Below is a small trained network, with its code and all its weights. Each question gives an input and a class and asks what happens when units are switched off, that is, made to give their printed mean instead of their output.

import numpy as np


def w(rows, s, z=0):
    codes = np.array(rows[::2]) - 128.0
    scale = np.full(codes.shape[1], s)
    scale[-1] = z or s
    return codes * scale


def f(y):
    return np.maximum(y, 0)


def log_softmax(a):
    a = a - a.max(-1, keepdims=True)
    return a - np.log(np.exp(a).sum(-1, keepdims=True))


def net(x, mask):
    res = np.array(x, float).reshape(1, 4) / 4 @ E
    y = f(res @ A[0][:, :-1].T + A[0][:, -1])
    res = res + np.where(mask, y, B[0][:, -1]) @ B[0][:, :-1]
    return log_softmax(res[-1] @ U[:, :-1].T + U[:, -1])


A, B = {}, {}
E = w([
[175,20,206,2,138,165,147,163,97],'x0',
[167,182,168,147,170,245,137,54,165],'x1',
[185,196,138,98,11,134,99,80,41],'x2',
[125,130,34,65,92,203,83,203,182],'x3',
],0.0083)
A[0] = w([
[123,95,73,144,85,63,130,156,119,83],'neuron 0',
[127,60,149,80,97,84,154,205,79,129],'neuron 1',
[164,151,44,103,118,167,71,178,165,70],'neuron 2',
[119,179,66,231,119,70,72,109,158,49],'neuron 3',
[122,185,150,150,153,216,122,97,123,84],'neuron 4',
[158,190,104,118,42,120,101,99,55,120],'neuron 5',
[117,119,81,126,97,2,101,167,88,97],'neuron 6',
[127,137,114,114,96,24,83,187,124,89],'neuron 7',
[171,185,113,110,40,101,112,98,74,64],'neuron 8',
[73,180,57,209,97,132,112,111,157,7],'neuron 9',
[120,128,192,175,158,45,152,77,75,29],'neuron 10',
[95,79,94,172,220,100,170,171,196,33],'neuron 11',
[138,160,126,124,71,123,108,127,50,98],'neuron 12',
[100,103,102,156,74,76,131,203,108,94],'neuron 13',
[177,186,139,155,171,206,91,76,153,116],'neuron 14',
[140,187,168,156,144,211,129,87,160,131],'neuron 15',
[138,129,192,173,201,66,191,107,110,124],'neuron 16',
[139,148,227,183,164,68,197,90,83,40],'neuron 17',
[75,108,76,146,239,90,186,151,201,70],'neuron 18',
[75,212,72,199,121,94,107,117,154,16],'neuron 19',
[200,196,104,98,59,105,84,94,58,87],'neuron 20',
[122,129,48,92,90,227,49,187,191,67],'neuron 21',
[183,97,192,115,134,216,163,119,148,53],'neuron 22',
[75,135,104,120,121,44,78,168,78,112],'neuron 23',
[103,138,55,94,125,178,91,201,178,55],'neuron 24',
],0.0075,0.0017)
B[0] = w([
[135,117,80,157,170,130,80,74,206,195],'neuron 0',
[203,21,155,107,191,94,57,108,168,243],'neuron 1',
[75,168,195,221,22,48,106,124,147,210],'neuron 2',
[230,47,207,13,143,81,96,168,83,254],'neuron 3',
[120,128,71,151,170,131,77,79,199,212],'neuron 4',
[108,187,91,84,157,223,207,157,112,232],'neuron 5',
[124,128,80,194,202,170,51,50,212,230],'neuron 6',
[136,132,73,156,172,157,70,64,198,208],'neuron 7',
[77,178,100,125,181,216,209,189,82,220],'neuron 8',
[201,41,202,27,123,80,73,175,64,235],'neuron 9',
[86,144,173,179,42,34,134,114,122,230],'neuron 10',
[66,188,105,104,182,224,245,175,57,241],'neuron 11',
[70,177,121,70,195,189,176,184,77,197],'neuron 12',
[141,120,65,182,156,134,89,98,195,205],'neuron 13',
[129,102,19,180,197,159,68,48,208,235],'neuron 14',
[117,103,100,171,204,150,63,52,206,232],'neuron 15',
[83,165,168,197,31,56,128,173,106,227],'neuron 16',
[93,126,160,188,1,76,102,136,106,244],'neuron 17',
[58,208,119,84,198,230,201,190,65,251],'neuron 18',
[232,38,212,54,162,69,82,177,39,245],'neuron 19',
[49,216,108,90,188,184,196,198,74,235],'neuron 20',
[87,120,158,171,6,56,109,118,102,251],'neuron 21',
[203,65,119,74,165,98,75,108,169,215],'neuron 22',
[134,132,60,194,192,172,50,30,207,209],'neuron 23',
[71,127,164,190,14,59,143,165,99,224],'neuron 24',
],0.0054,0.0071)
U = w([
[130,125,78,158,174,133,87,53,166,176],'0',
[77,163,113,104,168,152,208,183,99,44],'1',
[88,135,147,169,7,97,123,132,115,34],'2',
[229,80,173,57,144,111,98,161,103,255],'3',
],0.015,0.00077)

Each question gives the input, the list of numbers given to net, and the class t.
The units are the neurons (one row each of A and B). Each row of codes is followed by its name. A weight is (code - 128) times the scale printed after its matrix; where a second scale follows, it is the last column's (A, B and U).
mask holds one flag per neuron, in row order. A switched-off neuron (its flag False) gives its mean, the last column of its row in B, instead of its output. The means were averaged over made-up inputs and are rounded, as every weight is.
A unit's drop is (log p(t) with every unit on - log p(t) with that unit switched off) / (log p(t) with every unit on - log p(t) with every unit switched off).
The circuit of an input: a set's keep is (log p(t) with only the set's units on - log p(t) with every unit switched off) / (log p(t) with every unit on - log p(t) with every unit switched off). Starting from the 12 units with the biggest drops (on a tie, the unit counted first), units are removed one at a time, each time the one whose removal leaves the highest keep (on an exact tie, the one counted first), for as long as the keep stays at least 0.8.
circuit, biggest first: the units of the circuit, biggest drop first
unit that matters most: the unit with the biggest drop
k most important neurons: the k neurons with the biggest drops, biggest first
drop of u: that unit's drop, to one decimal
input [-3,7,-8,7], class 1: circuit, biggest first => [neuron 18]
input [7,3,-3,8], class 2: circuit, biggest first => [neuron 21; neuron 24]
input [-6,2,4,-6], class 2: 2 most important neurons => [neuron 17; neuron 10]
input [-6,-5,0,2], class 3: 2 most important neurons => [neuron 3; neuron 19]
input [6,-5,6,-8], class 2: 2 most important neurons => [neuron 17; neuron 10]
input [-6,-7,4,3], class 0: 2 most important neurons => [neuron 6; neuron 23]
input [-6,-4,5,3], class 3: 3 most important neurons => [neuron 3; neuron 19; neuron 9]
input [0,5,6,-7], class 2: 3 most important neurons => [neuron 17; neuron 10; neuron 18]
input [7,5,7,-7], class 1: 2 most important neurons => [neuron 20; neuron 8]
input [7,-8,8,-3], class 0: 4 most important neurons => [neuron 1; neuron 6; neuron 23; neuron 7]
input [8,-3,8,-5], class 1: 2 most important neurons => [neuron 20; neuron 8]
input [-4,-2,-6,-5], class 1: 2 most important neurons => [neuron 18; neuron 11]
input [3,-5,3,7], class 2: 3 most important neurons => [neuron 21; neuron 24; neuron 2]
input [6,6,5,7], class 2: unit that matters most => neuron 21
input [3,-8,-7,-6], class 0: drop of neuron 23 => 0.2
input [-6,1,-5,1], class 3: drop of neuron 19 => 0.3
input [3,8,7,-5], class 0: drop of neuron 22 => 0.1
